Below is a small trained network, with its code and all its weights. Each question gives an input and a class and asks what happens when units are switched off, that is, made to give their printed mean instead of their output.

import numpy as np


def w(rows, s, z=0):
    codes = np.array(rows[::2]) - 128.0
    scale = np.full(codes.shape[1], s)
    scale[-1] = z or s
    return codes * scale


def norm(h):
    return h / np.sqrt((h * h).mean(-1, keepdims=True) + 1e-5)


def f(y):
    return y / 2 * (1 + np.tanh(0.7978845608 * (y + 0.044715 * y**3)))


def log_softmax(a):
    a = a - a.max(-1, keepdims=True)
    return a - np.log(np.exp(a).sum(-1, keepdims=True))


def net(x, mask):
    res = np.array(x, float).reshape(1, 4) / 4 @ E
    u = 0
    for l in range(4):
        y = f(norm(res) @ A[l][:, :-1].T + A[l][:, -1])
        res = res + np.where(mask[u : u + 4], y, B[l][:, -1]) @ B[l][:, :-1]
        u += 4
    return log_softmax(norm(res)[-1] @ U[:, :-1].T + U[:, -1])


A, B = {}, {}
E = w([
[237,89,83,105],'x0',
[144,154,120,253],'x1',
[124,123,124,127],'x2',
[117,113,116,125],'x3',
],0.0055)
A[0] = w([
[243,165,97,200,19],'L0N1',
[189,75,107,171,149],'L0N2',
[137,74,168,254,218],'L0N3',
[106,117,94,119,248],'L0N4',
],0.0086,0.0018)
B[0] = w([
[147,98,112,180,242],'L0N1',
[240,153,55,156,194],'L0N2',
[98,171,63,102,254],'L0N3',
[172,118,176,254,157],'L0N4',
],0.0077,0.0046)
A[1] = w([
[154,99,52,171,151],'L1N1',
[235,39,2,70,215],'L1N2',
[200,39,207,96,125],'L1N3',
[127,191,68,188,254],'L1N4',
],0.0073,0.0019)
B[1] = w([
[112,118,217,54,177],'L1N1',
[165,136,117,138,254],'L1N2',
[97,194,120,100,160],'L1N3',
[126,26,2,119,206],'L1N4',
],0.0094,0.0067)
A[2] = w([
[83,123,167,223,254],'L2N1',
[86,201,149,169,234],'L2N2',
[254,152,55,40,217],'L2N3',
[114,245,123,134,164],'L2N4',
],0.0077,0.0024)
B[2] = w([
[200,112,109,80,158],'L2N1',
[175,103,52,106,160],'L2N2',
[106,215,254,155,254],'L2N3',
[126,58,116,165,150],'L2N4',
],0.0072,0.0075)
A[3] = w([
[173,102,90,125,220],'L3N1',
[41,120,190,29,9],'L3N2',
[61,172,82,150,67],'L3N3',
[138,54,127,2,218],'L3N4',
],0.0073,0.0016)
B[3] = w([
[90,67,225,132,229],'L3N1',
[181,21,94,177,204],'L3N2',
[78,113,199,127,147],'L3N3',
[130,77,253,92,251],'L3N4',
],0.0056,0.003)
U = w([
[104,6,228,71,158],'0',
[235,138,78,228,159],'1',
[77,213,95,50,2],'2',
[50,55,12,155,157],'3',
[171,239,250,116,159],'4',
[40,201,138,138,30],'5',
],0.013,0.0093)

Each question gives the input, the list of numbers given to net, and the class t.
The units are the neurons (one row each of A and B). Each row of codes is followed by its name. A weight is (code - 128) times the scale printed after its matrix; where a second scale follows, it is the last column's (A, B and U).
mask holds one flag per neuron, layer by layer. A switched-off neuron (its flag False) gives its mean, the last column of its row in B, instead of its output. The means were averaged over made-up inputs and are rounded, as every weight is.
A unit's drop is (log p(t) with every unit on - log p(t) with that unit switched off) / (log p(t) with every unit on - log p(t) with every unit switched off).
The circuit of an input: a set's keep is (log p(t) with only the set's units on - log p(t) with every unit switched off) / (log p(t) with every unit on - log p(t) with every unit switched off). Starting from the 12 units with the biggest drops (on a tie, the unit counted first), units are removed one at a time, each time the one whose removal leaves the highest keep (on an exact tie, the one counted first), for as long as the keep stays at least 0.8.
circuit, biggest first: the units of the circuit, biggest drop first
most important unit: the unit with the biggest drop
k most important neurons: the k neurons with the biggest drops, biggest first
top k neurons in layer l: the k neurons of layer l with the biggest drops, biggest first
drop when u is switched off: that unit's drop, to one decimal
input [1,-6,-6,6], class 4: most important unit => L1N1
input [-5,0,2,2], class 0: top 2 neurons in layer 2 => [L2N3 L2N1]
input [-2,-1,-5,-2], class 0: top 2 neurons in layer 0 => [L0N2 L0N3]
input [0,-1,-6,-1], class 0: 4 most important neurons => [L2N3 L0N2 L1N2 L0N3]
input [0,-2,-6,-8], class 0: 2 most important neurons => [L1N2 L0N2]
input [-8,-1,-6,4], class 0: 3 most important neurons => [L2N1 L0N3 L2N3]
input [0,-1,8,-3], class 0: top 2 neurons in layer 2 => [L2N3 L2N4]
input [0,-1,-1,-3], class 0: top 2 neurons in layer 0 => [L0N2 L0N3]
input [-8,0,-1,7], class 0: 2 most important neurons => [L2N1 L0N2]
input [-3,1,3,5], class 3: 2 most important neurons => [L1N1 L2N3]
input [-7,0,0,7], class 0: 3 most important neurons => [L2N1 L0N2 L0N3]
input [-1,-1,6,-4], class 0: 3 most important neurons => [L0N2 L2N3 L0N3]
input [6,-1,-6,-6], class 4: 2 most important neurons => [L2N3 L1N1]
input [-8,2,-6,3], class 3: circuit, biggest first => [L2N3]
input [-1,2,3,-7], class 3: 2 most important neurons => [L1N4 L0N3]
input [0,2,-5,4], class 3: 2 most important neurons => [L1N4 L0N3]
input [8,-2,8,-2], class 4: drop when L2N3 is switched off => 0.2
input [-4,2,1,1], class 3: drop when L2N3 is switched off => 0.1
input [1,-7,-5,-4], class 4: drop when L1N1 is switched off => 0.4
input [4,-1,1,-4], class 4: most important unit => L2N3
